Below is a small trained network, with its code and all its weights. Each question gives an input and a target symbol and asks what happens when units are switched off, that is, made to give their printed mean instead of their output.

import numpy as np


def w(rows, s, z=0):
    codes = np.array(rows[::2]) - 128.0
    scale = np.full(codes.shape[1], s)
    scale[-1] = z or s
    return codes * scale


def norm(h):
    return h / np.sqrt((h * h).mean(-1, keepdims=True) + 1e-5)


def f(y):
    return np.maximum(y, 0)


def softmax(a):
    e = np.exp(a - a.max(-1, keepdims=True))
    return e / e.sum(-1, keepdims=True)


def log_softmax(a):
    a = a - a.max(-1, keepdims=True)
    return a - np.log(np.exp(a).sum(-1, keepdims=True))


def net(x, mask):
    ids = ['αβγδηθλμξσφψω'.index(c) for c in x.split()]
    T = len(ids)
    res = E[ids] + P[:T]
    u = 0
    for l in range(2):
        q, k, v = (norm(res) @ M[l].T for M in (Q, K, V))
        z = softmax(np.where(np.tri(T) > 0, q @ k.T / 4**0.5, -1e9)) @ v
        res = res + np.where(mask[u], z, O[l][:, -1]) @ O[l][:, :-1]
        u += 1
        y = f(norm(res) @ A[l][:, :-1].T + A[l][:, -1])
        res = res + np.where(mask[u : u + 4], y, B[l][:, -1]) @ B[l][:, :-1]
        u += 4
    return log_softmax(norm(res)[-1] @ U[:, :-1].T + U[:, -1])


Q, K, V, O, A, B = {}, {}, {}, {}, {}, {}
E = w([
[94,90,134],'α',
[96,99,156],'β',
[83,31,3],'γ',
[116,126,110],'δ',
[84,110,165],'η',
[148,145,196],'θ',
[39,118,82],'λ',
[120,165,131],'μ',
[148,112,155],'ξ',
[193,111,95],'σ',
[100,43,135],'φ',
[186,169,156],'ψ',
[107,132,48],'ω',
],0.029)
P = w([
[90,127,122],'0',
[72,64,100],'1',
[67,54,118],'2',
[75,42,99],'3',
[67,39,103],'4',
[75,35,110],'5',
[66,29,128],'6',
[57,19,116],'7',
[74,27,134],'8',
[64,10,133],'9',
[56,4,157],'10',
[65,4,148],'11',
],0.0036)
Q[0] = w([
[50,104,81],'L0H0',
[72,2,246],'L0H0',
[184,116,104],'L0H0',
[194,167,102],'L0H0',
],0.01)
K[0] = w([
[43,99,162],'L0H0',
[91,137,254],'L0H0',
[186,167,115],'L0H0',
[152,80,68],'L0H0',
],0.013)
V[0] = w([
[3,126,24],'L0H0',
[48,161,33],'L0H0',
[134,126,165],'L0H0',
[239,89,191],'L0H0',
],0.0079)
O[0] = w([
[188,120,19,148],'L0H0',
[81,126,206,191],'L0H0',
[99,82,148,147],'L0H0',
[93,96,252,2],'L0H0',
],0.0036,0.00083)
A[0] = w([
[2,197,165,209],'L0N0',
[203,9,235,224],'L0N1',
[201,251,118,253],'L0N2',
[113,44,82,135],'L0N3',
],0.0087,0.0033)
B[0] = w([
[160,183,83,228],'L0N0',
[155,10,72,226],'L0N1',
[119,171,255,253],'L0N2',
[167,187,109,168],'L0N3',
],0.0076,0.0079)
Q[1] = w([
[149,126,246],'L1H0',
[169,83,192],'L1H0',
[168,72,187],'L1H0',
[88,16,88],'L1H0',
],0.013)
K[1] = w([
[124,155,222],'L1H0',
[217,101,176],'L1H0',
[117,110,169],'L1H0',
[253,18,96],'L1H0',
],0.012)
V[1] = w([
[254,144,86],'L1H0',
[158,102,126],'L1H0',
[125,57,21],'L1H0',
[248,125,80],'L1H0',
],0.0083)
O[1] = w([
[202,40,133,177],'L1H0',
[100,113,36,123],'L1H0',
[220,137,128,4],'L1H0',
[145,80,1,156],'L1H0',
],0.0091,0.0036)
A[1] = w([
[195,55,165,94],'L1N0',
[255,68,87,254],'L1N1',
[253,103,228,109],'L1N2',
[94,170,97,17],'L1N3',
],0.01,0.0065)
B[1] = w([
[47,126,74,179],'L1N0',
[123,162,236,255],'L1N1',
[34,11,85,196],'L1N2',
[137,116,30,129],'L1N3',
],0.011,0.0083)
U = w([
[241,133,233,29],'α',
[144,101,202,3],'β',
[143,93,81,250],'γ',
[203,149,98,213],'δ',
[85,194,173,193],'η',
[4,40,151,25],'θ',
[128,116,130,64],'λ',
[135,116,134,47],'μ',
[137,104,142,81],'ξ',
[237,57,152,224],'σ',
[144,97,140,124],'φ',
[74,130,41,174],'ψ',
[139,112,136,75],'ω',
],0.016,0.0048)

Each question gives the input, a string of symbols that net reads in full, and the target symbol t.
The units are the heads (4 rows each of Q, K, V and O) and the neurons (one row each of A and B). Each row of codes is followed by its name. A weight is (code - 128) times the scale printed after its matrix; where a second scale follows, it is the last column's (O, A, B and U).
mask holds one flag per unit, layer by layer, with each layer's heads first. A switched-off unit (its flag False) gives its mean, the last column of its rows in O or B, instead of its output. The means were averaged over made-up inputs and are rounded, as every weight is.
A unit's drop is (log p(t) with every unit on - log p(t) with that unit switched off) / (log p(t) with every unit on - log p(t) with every unit switched off).
The circuit of an input: a set's keep is (log p(t) with only the set's units on - log p(t) with every unit switched off) / (log p(t) with every unit on - log p(t) with every unit switched off). Starting from all 10 units, units are removed one at a time, each time the one whose removal leaves the highest keep (on an exact tie, the one counted first), for as long as the keep stays at least 0.8.
units of the circuit, in order: the units of the circuit, biggest drop first
top k neurons: the k neurons with the biggest drops, biggest first
top k neurons in layer l: the k neurons of layer l with the biggest drops, biggest first
drop when u is switched off: that unit's drop, to one decimal
input μ σ σ μ μ λ ψ, target θ: units of the circuit, in order : (L1N2)
input σ μ ψ α, target σ: units of the circuit, in order : (L1H0 L1N2)
input σ σ σ σ α μ δ, target α: units of the circuit, in order : (L1H0 L1N1 L0N1 L0N2)
input φ β ψ λ μ β μ ψ μ μ σ η, target σ: top 2 neurons : (L0N2 L1N2)
input μ σ β θ μ σ ψ α α α, target σ: top 4 neurons : (L0N2 L1N2 L1N1 L0N3)
input φ ψ ψ μ α, target α: top 4 neurons : (L1N1 L0N2 L1N2 L0N3)
input ω σ μ η ψ μ δ δ δ, target α: top 3 neurons : (L1N1 L0N2 L0N1)
input μ μ η, target η: top 2 neurons in layer 1 : (L1N2 L1N1)
input μ η β ψ μ μ μ η, target η: top 2 neurons : (L0N1 L0N2)
input λ ξ λ μ σ ψ ψ μ φ, target σ: top 2 neurons : (L0N2 L1N2)
input μ μ θ θ ψ μ φ μ λ σ θ λ, target ψ: top 2 neurons : (L0N2 L1N1)
input λ μ σ ψ μ μ ξ, target σ: top 2 neurons : (L0N1 L0N2)
input μ σ ψ μ μ λ ψ η, target σ: drop when L1N1 is switched off : 0.2
input φ θ ψ ω, target δ: drop when L1N0 is switched off : 0.0
input η μ λ μ δ μ σ β, target σ: drop when L1N2 is switched off : 0.1
input μ η λ α, target α: drop when L1N2 is switched off : 0.2
input μ μ φ η λ θ, target θ: top neuron in layer 0 : (L0N1)
